Below is a small trained network, with its code and all its weights. Each question gives an input and a class and asks what happens when units are switched off, that is, made to give their printed mean instead of their output.

import numpy as np


def w(rows, s, z=0):
    codes = np.array(rows[::2]) - 128.0
    scale = np.full(codes.shape[1], s)
    scale[-1] = z or s
    return codes * scale


def f(y):
    return np.maximum(y, 0)


def log_softmax(a):
    a = a - a.max(-1, keepdims=True)
    return a - np.log(np.exp(a).sum(-1, keepdims=True))


def net(x, mask):
    res = np.array(x, float).reshape(1, 3) / 4 @ E
    y = f(res @ A[0][:, :-1].T + A[0][:, -1])
    res = res + np.where(mask, y, B[0][:, -1]) @ B[0][:, :-1]
    return log_softmax(res[-1] @ U[:, :-1].T + U[:, -1])


A, B = {}, {}
E = w([
[45,175,178,222,109,12,52,35,140,193],'x0',
[214,194,94,192,61,163,64,92,231,1],'x1',
[205,64,41,196,181,52,203,17,144,134],'x2',
],0.0063)
A[0] = w([
[111,124,153,125,129,99,122,119,128,135,250],'neuron 1',
[65,191,183,77,88,162,81,189,108,121,94],'neuron 2',
[76,167,176,98,98,172,95,168,101,103,155],'neuron 3',
[214,55,54,190,191,69,175,56,146,143,147],'neuron 4',
[83,186,191,78,91,167,82,184,124,125,109],'neuron 5',
[77,165,196,84,72,176,55,199,115,129,96],'neuron 6',
[214,229,93,169,13,149,47,93,240,17,106],'neuron 7',
[200,73,101,37,161,215,183,197,124,75,121],'neuron 8',
[100,163,189,103,81,173,65,206,131,140,114],'neuron 9',
[93,166,181,102,99,161,84,191,127,127,120],'neuron 10',
[56,70,163,73,176,104,178,132,54,218,97],'neuron 11',
[67,87,157,92,179,95,167,151,59,209,106],'neuron 12',
[215,45,43,188,202,75,205,51,139,143,89],'neuron 13',
[43,177,192,199,120,43,33,62,145,179,111],'neuron 14',
[184,56,35,180,197,72,201,56,139,127,87],'neuron 15',
[91,173,177,103,86,186,68,185,118,130,88],'neuron 16',
[91,99,155,101,164,115,156,149,50,208,141],'neuron 17',
[74,186,202,76,66,168,70,189,110,123,99],'neuron 18',
[69,83,151,91,181,118,171,135,50,220,111],'neuron 19',
[206,218,110,205,7,171,52,90,253,6,90],'neuron 20',
[52,186,188,208,91,39,62,64,122,183,105],'neuron 21',
[64,76,156,101,179,111,164,158,48,216,85],'neuron 22',
[50,195,190,184,83,17,44,62,162,200,89],'neuron 23',
[215,81,80,26,138,235,214,224,115,69,81],'neuron 24',
],0.0055,0.012)
B[0] = w([
[221,254,54,35,51,119,76,227,170,220,250],'neuron 1',
[64,127,191,96,113,108,187,53,139,125,161],'neuron 2',
[115,176,149,84,87,108,159,95,139,160,182],'neuron 3',
[83,187,176,49,81,100,164,90,173,153,194],'neuron 4',
[68,154,166,99,107,98,185,56,137,132,165],'neuron 5',
[58,130,191,114,106,95,196,54,141,128,166],'neuron 6',
[116,35,162,99,225,108,58,206,205,78,215],'neuron 7',
[194,90,68,212,109,199,171,131,69,195,193],'neuron 8',
[92,147,167,92,104,107,173,73,138,142,168],'neuron 9',
[102,145,144,104,111,118,165,88,150,144,163],'neuron 10',
[115,44,158,124,215,112,57,185,189,66,175],'neuron 11',
[129,78,144,114,178,123,75,162,171,106,172],'neuron 12',
[18,155,220,64,95,86,201,41,157,142,173],'neuron 13',
[192,77,72,202,120,213,177,114,64,187,196],'neuron 14',
[15,154,225,67,94,86,210,29,146,128,167],'neuron 15',
[64,118,176,107,123,108,186,62,151,126,155],'neuron 16',
[151,108,128,106,158,110,69,176,176,119,181],'neuron 17',
[64,142,180,93,114,112,184,59,138,134,168],'neuron 18',
[135,73,150,108,191,110,75,180,186,86,176],'neuron 19',
[104,6,172,102,228,115,50,195,200,80,214],'neuron 20',
[187,63,73,191,124,209,185,121,73,180,191],'neuron 21',
[103,21,168,134,225,119,61,182,180,55,166],'neuron 22',
[180,37,74,225,140,225,196,100,51,191,191],'neuron 23',
[180,33,60,252,137,227,204,87,41,203,191],'neuron 24',
],0.0063,0.012)
U = w([
[123,89,143,120,188,109,56,180,163,99,105],'0',
[87,170,162,101,85,94,169,53,135,129,113],'1',
[167,103,80,198,120,191,158,116,64,150,117],'2',
[189,250,74,88,58,102,70,203,143,149,254],'3',
[124,166,127,181,129,83,106,122,65,95,57],'4',
[112,152,116,159,119,115,98,122,84,97,61],'5',
[121,144,122,163,126,103,116,120,68,80,80],'6',
],0.016,0.0087)

Each question gives the input, the list of numbers given to net, and the class t.
The units are the neurons (one row each of A and B). Each row of codes is followed by its name. A weight is (code - 128) times the scale printed after its matrix; where a second scale follows, it is the last column's (A, B and U).
mask holds one flag per neuron, in row order. A switched-off neuron (its flag False) gives its mean, the last column of its row in B, instead of its output. The means were averaged over made-up inputs and are rounded, as every weight is.
A unit's drop is (log p(t) with every unit on - log p(t) with that unit switched off) / (log p(t) with every unit on - log p(t) with every unit switched off).
The circuit of an input: a set's keep is (log p(t) with only the set's units on - log p(t) with every unit switched off) / (log p(t) with every unit on - log p(t) with every unit switched off). Starting from the 12 units with the biggest drops (on a tie, the unit counted first), units are removed one at a time, each time the one whose removal leaves the highest keep (on an exact tie, the one counted first), for as long as the keep stays at least 0.8.
circuit, biggest first: the units of the circuit, biggest drop first
unit that matters most: the unit with the biggest drop
top k neurons: the k neurons with the biggest drops, biggest first
drop when u is switched off: that unit's drop, to one decimal
input [6,6,5], class 0: circuit, biggest first	[neuron 20]
input [-4,-3,-4], class 1: top 3 neurons	[neuron 23; neuron 14; neuron 21]
input [8,7,-2], class 2: top 2 neurons	[neuron 23; neuron 14]
input [-8,-6,-6], class 2: top 2 neurons	[neuron 24; neuron 8]
input [-3,7,6], class 0: top 2 neurons	[neuron 20; neuron 7]
input [0,7,8], class 1: top 4 neurons	[neuron 13; neuron 15; neuron 4; neuron 11]
input [7,-6,-3], class 2: top 3 neurons	[neuron 23; neuron 14; neuron 21]
input [5,-8,7], class 0: top 3 neurons	[neuron 11; neuron 22; neuron 19]
input [1,6,8], class 1: top 3 neurons	[neuron 13; neuron 15; neuron 4]
input [-5,-6,8], class 1: top 2 neurons	[neuron 13; neuron 15]
input [-2,-3,1], class 3: top 2 neurons	[neuron 20; neuron 7]
input [5,-2,2], class 2: drop when neuron 23 is switched off	0.1
input [-6,2,6], class 1: drop when neuron 21 is switched off	0.1
input [-6,-1,-1], class 2: drop when neuron 9 is switched off	0.0
input [7,1,-7], class 1: unit that matters most	neuron 24
